Here is a tiny trained network, its code and every weight. The questions are about switching its units off for an input and a target symbol, where a switched-off unit gives its printed mean instead of its output.

import numpy as np


def w(rows, s, z=0):
    codes = np.array(rows[::2]) - 128.0
    scale = np.full(codes.shape[1], s)
    scale[-1] = z or s
    return codes * scale


def f(y):
    return y / 2 * (1 + np.tanh(0.7978845608 * (y + 0.044715 * y**3)))


def softmax(a):
    e = np.exp(a - a.max(-1, keepdims=True))
    return e / e.sum(-1, keepdims=True)


def log_softmax(a):
    a = a - a.max(-1, keepdims=True)
    return a - np.log(np.exp(a).sum(-1, keepdims=True))


def net(x, mask):
    ids = ['ΠΣβηθμτψ'.index(c) for c in x.split()]
    T = len(ids)
    res = E[ids] + P[:T]
    q, k, v = (res @ M[0].T for M in (Q, K, V))
    z = softmax(np.where(np.tri(T) > 0, q @ k.T / 4**0.5, -1e9)) @ v
    res = res + np.where(mask[0], z, O[0][:, -1]) @ O[0][:, :-1]
    y = f(res @ A[0][:, :-1].T + A[0][:, -1])
    res = res + np.where(mask[1:13], y, B[0][:, -1]) @ B[0][:, :-1]
    return log_softmax(res[-1] @ U[:, :-1].T + U[:, -1])


Q, K, V, O, A, B = {}, {}, {}, {}, {}, {}
E = w([
[173,151,133,119,66],'Π',
[175,167,126,153,28],'Σ',
[147,248,129,84,163],'β',
[73,154,154,163,61],'η',
[171,69,124,149,3],'θ',
[168,235,127,124,102],'μ',
[104,162,150,136,83],'τ',
[82,146,165,125,109],'ψ',
],0.021)
P = w([
[83,151,133,87,18],'0',
[118,97,149,50,76],'1',
[70,176,15,157,82],'2',
[130,99,164,66,93],'3',
[75,185,34,174,101],'4',
[141,102,185,85,104],'5',
[101,180,53,189,105],'6',
[155,103,204,101,115],'7',
[116,174,66,201,108],'8',
[167,108,227,120,127],'9',
[126,179,87,219,121],'10',
[181,108,249,140,138],'11',
[148,191,99,232,129],'12',
],0.015)
Q[0] = w([
[124,170,140,171,63],'head 1',
[118,159,170,146,69],'head 1',
[107,193,116,181,2],'head 1',
[75,157,141,181,89],'head 1',
],0.02)
K[0] = w([
[203,133,183,212,193],'head 1',
[152,107,250,202,170],'head 1',
[204,98,226,210,176],'head 1',
[144,128,156,184,199],'head 1',
],0.014)
V[0] = w([
[149,151,141,55,218],'head 1',
[114,244,188,47,244],'head 1',
[240,160,81,53,64],'head 1',
[127,1,165,89,120],'head 1',
],0.0086)
O[0] = w([
[174,102,146,104,84,42],'head 1',
[186,134,101,95,78,88],'head 1',
[248,136,172,166,127,254],'head 1',
[94,141,190,114,98,163],'head 1',
],0.017,0.0078)
A[0] = w([
[127,65,135,154,95,138],'neuron 1',
[125,102,110,208,59,65],'neuron 2',
[153,123,151,39,128,184],'neuron 3',
[44,148,106,133,195,177],'neuron 4',
[67,29,169,95,122,118],'neuron 5',
[137,127,191,128,115,201],'neuron 6',
[134,191,2,181,188,185],'neuron 7',
[144,85,229,16,121,155],'neuron 8',
[84,151,33,63,74,1],'neuron 9',
[127,155,5,166,77,218],'neuron 10',
[140,24,205,79,120,53],'neuron 11',
[129,112,30,208,183,108],'neuron 12',
],0.012,0.0076)
B[0] = w([
[116,178,143,128,127,142],'neuron 1',
[111,158,165,138,158,194],'neuron 2',
[114,206,142,127,192,173],'neuron 3',
[203,125,97,82,130,185],'neuron 4',
[150,175,63,201,135,168],'neuron 5',
[99,131,93,54,106,248],'neuron 6',
[81,85,168,150,99,209],'neuron 7',
[150,43,101,94,182,201],'neuron 8',
[174,187,55,236,128,158],'neuron 9',
[124,90,118,57,170,234],'neuron 10',
[179,99,148,247,116,158],'neuron 11',
[149,98,116,187,161,155],'neuron 12',
],0.012,0.014)
U = w([
[197,61,150,150,88,161],'Π',
[159,176,209,137,55,173],'Σ',
[109,199,190,113,255,44],'β',
[147,177,76,169,103,188],'η',
[178,147,137,217,183,73],'θ',
[190,173,129,148,191,3],'μ',
[85,106,201,68,132,236],'τ',
[129,97,97,144,251,120],'ψ',
],0.0077,0.006)

Each question gives the input, a string of symbols that net reads in full, and the target symbol t.
The units are the heads (4 rows each of Q, K, V and O) and the neurons (one row each of A and B). Each row of codes is followed by its name. A weight is (code - 128) times the scale printed after its matrix; where a second scale follows, it is the last column's (O, A, B and U).
mask holds one flag per unit, heads first, then neurons. A switched-off unit (its flag False) gives its mean, the last column of its rows in O or B, instead of its output. The means were averaged over made-up inputs and are rounded, as every weight is.
A unit's drop is (log p(t) with every unit on - log p(t) with that unit switched off) / (log p(t) with every unit on - log p(t) with every unit switched off).
The circuit of an input: a set's keep is (log p(t) with only the set's units on - log p(t) with every unit switched off) / (log p(t) with every unit on - log p(t) with every unit switched off). Starting from the 12 units with the biggest drops (on a tie, the unit counted first), units are removed one at a time, each time the one whose removal leaves the highest keep (on an exact tie, the one counted first), for as long as the keep stays at least 0.8.
units of the circuit, in order: the units of the circuit, biggest drop first
unit that matters most: the unit with the biggest drop
k most important neurons: the k neurons with the biggest drops, biggest first
drop when u is switched off: that unit's drop, to one decimal
input β μ μ ψ Σ Π Σ τ η μ Π ψ μ, target η: unit that matters most : neuron 9
input ψ Π τ β Σ η Π, target ψ: units of the circuit, in order : head 1; neuron 10
input μ β μ η, target η: 2 most important neurons : neuron 5; neuron 10
input ψ Σ Π Σ ψ η η, target ψ: units of the circuit, in order : head 1; neuron 12
input Σ ψ τ θ τ η τ, target ψ: 3 most important neurons : neuron 10; neuron 12; neuron 4
input μ μ Σ, target Π: 2 most important neurons : neuron 10; neuron 7
input ψ μ τ Σ η, target θ: 2 most important neurons : neuron 12; neuron 10
input τ μ ψ ψ ψ β ψ, target μ: units of the circuit, in order : head 1; neuron 3; neuron 10; neuron 2
input τ Σ β ψ μ ψ β, target η: units of the circuit, in order : head 1; neuron 9
input ψ Π Σ Π Σ θ ψ Σ ψ Σ Π, target θ: units of the circuit, in order : head 1; neuron 12
input τ β ψ μ τ ψ μ ψ Π ψ β, target η: units of the circuit, in order : neuron 9; head 1
input η ψ ψ ψ ψ Π β θ μ τ Π τ β, target τ: units of the circuit, in order : neuron 7; head 1
input η Π θ Σ ψ Σ θ ψ θ, target η: 3 most important neurons : neuron 9; neuron 8; neuron 7
input θ ψ ψ μ μ, target Π: most important neuron : neuron 7
input θ θ Π μ Π τ μ, target τ: 2 most important neurons : neuron 7; neuron 10
input ψ ψ η β Π, target μ: 2 most important neurons : neuron 3; neuron 10
input Σ η θ θ Σ Σ ψ ψ Π ψ Σ μ ψ, target Π: drop when neuron 7 is switched off : 0.1
input θ θ θ ψ ψ θ ψ, target β: drop when head 1 is switched off : 1.6
input μ μ ψ μ ψ τ Σ, target τ: drop when neuron 10 is switched off : 0.4
input μ τ η ψ η ψ μ Σ η Π θ, target Σ: most important neuron : neuron 8
